Below is a small trained network, with its code and all its weights. Each question gives an input and a class and asks what happens when units are switched off, that is, made to give their printed mean instead of their output.

import numpy as np


def w(rows, s, z=0):
    codes = np.array(rows[::2]) - 128.0
    scale = np.full(codes.shape[1], s)
    scale[-1] = z or s
    return codes * scale


def norm(h):
    return h / np.sqrt((h * h).mean(-1, keepdims=True) + 1e-5)


def f(y):
    return y / 2 * (1 + np.tanh(0.7978845608 * (y + 0.044715 * y**3)))


def log_softmax(a):
    a = a - a.max(-1, keepdims=True)
    return a - np.log(np.exp(a).sum(-1, keepdims=True))


def net(x, mask):
    res = np.array(x, float).reshape(1, 3) / 4 @ E
    u = 0
    for l in range(2):
        y = f(norm(res) @ A[l][:, :-1].T + A[l][:, -1])
        res = res + np.where(mask[u : u + 4], y, B[l][:, -1]) @ B[l][:, :-1]
        u += 4
    return log_softmax(norm(res)[-1] @ U[:, :-1].T + U[:, -1])


A, B = {}, {}
E = w([
[162,206,116,7,86,99,59,141,254,129,202,244],'x0',
[101,158,86,89,70,209,193,115,82,115,193,68],'x1',
[151,110,159,82,79,250,76,73,78,208,201,244],'x2',
],0.0025)
A[0] = w([
[164,23,181,252,210,132,129,120,90,70,8,95,7],'L0N0',
[93,235,104,88,83,79,179,145,246,60,78,110,1],'L0N1',
[226,198,137,184,179,19,128,208,179,74,172,122,53],'L0N2',
[146,217,125,47,105,103,28,46,193,136,171,199,169],'L0N3',
],0.0027,0.00075)
B[0] = w([
[197,70,31,75,76,131,224,184,125,109,106,94,246],'L0N0',
[141,193,133,254,80,87,152,94,50,71,115,209,197],'L0N1',
[40,121,113,152,102,138,166,72,111,147,216,36,190],'L0N2',
[207,87,190,93,137,196,145,159,62,184,45,93,254],'L0N3',
],0.0043,0.0032)
A[1] = w([
[161,169,124,161,75,189,195,89,90,119,143,157,92],'L1N0',
[133,104,94,131,140,218,140,113,85,130,187,112,201],'L1N1',
[3,195,157,197,134,29,102,45,146,69,126,64,13],'L1N2',
[159,128,85,178,97,112,150,134,105,111,51,102,253],'L1N3',
],0.004,0.0007)
B[1] = w([
[147,196,54,177,241,79,51,149,253,58,115,162,220],'L1N0',
[21,89,104,144,140,80,151,55,171,159,167,131,216],'L1N1',
[97,157,226,185,39,120,106,130,100,203,202,128,239],'L1N2',
[127,98,161,60,118,121,126,178,61,94,101,93,253],'L1N3',
],0.0052,0.003)
U = w([
[189,210,98,144,167,120,71,181,189,1,106,181,4],'0',
[76,196,246,236,23,69,114,148,70,130,209,101,121],'1',
[111,4,84,115,130,106,199,173,41,67,41,55,236],'2',
[204,91,242,24,120,220,44,104,118,229,88,196,149],'3',
[3,98,60,174,207,164,97,12,191,138,196,163,110],'4',
],0.0061,0.0016)

Each question gives the input, the list of numbers given to net, and the class t.
The units are the neurons (one row each of A and B). Each row of codes is followed by its name. A weight is (code - 128) times the scale printed after its matrix; where a second scale follows, it is the last column's (A, B and U).
mask holds one flag per neuron, layer by layer. A switched-off neuron (its flag False) gives its mean, the last column of its row in B, instead of its output. The means were averaged over made-up inputs and are rounded, as every weight is.
A unit's drop is (log p(t) with every unit on - log p(t) with that unit switched off) / (log p(t) with every unit on - log p(t) with every unit switched off).
The circuit of an input: a set's keep is (log p(t) with only the set's units on - log p(t) with every unit switched off) / (log p(t) with every unit on - log p(t) with every unit switched off). Starting from all 8 units, units are removed one at a time, each time the one whose removal leaves the highest keep (on an exact tie, the one counted first), for as long as the keep stays at least 0.8.
circuit, biggest first: the units of the circuit, biggest drop first
most important unit: the unit with the biggest drop
k most important neurons: the k neurons with the biggest drops, biggest first
k most important neurons of layer l: the k neurons of layer l with the biggest drops, biggest first
drop when u is switched off: that unit's drop, to one decimal
input [6,-3,-1], class 3: most important unit	L0N3
input [0,3,8], class 4: 4 most important neurons	[L1N1, L1N3, L1N0, L1N2]
input [-2,8,-4], class 1: circuit, biggest first	[L0N3, L0N0, L1N2]
input [0,0,-8], class 1: circuit, biggest first	[L1N2, L0N3]
input [2,3,1], class 3: 4 most important neurons	[L0N3, L0N2, L0N1, L0N0]
input [-2,8,-2], class 4: circuit, biggest first	[L0N0, L1N1, L1N0]
input [3,-8,-5], class 1: 2 most important neurons	[L0N2, L1N2]
input [3,1,-1], class 0: 3 most important neurons	[L0N1, L1N0, L0N3]
input [-1,-8,2], class 2: 2 most important neurons	[L0N0, L1N2]
input [5,0,-4], class 1: 2 most important neurons of layer 0	[L0N2, L0N0]
input [-1,1,1], class 4: 2 most important neurons	[L0N1, L0N3]
input [6,-8,-7], class 1: drop when L0N2 is switched off	0.1
input [1,5,4], class 4: drop when L1N1 is switched off	0.3
input [-1,4,7], class 4: circuit, biggest first	[L1N1]
input [4,-7,-8], class 1: drop when L1N2 is switched off	0.1
input [1,6,-8], class 1: drop when L1N2 is switched off	0.2
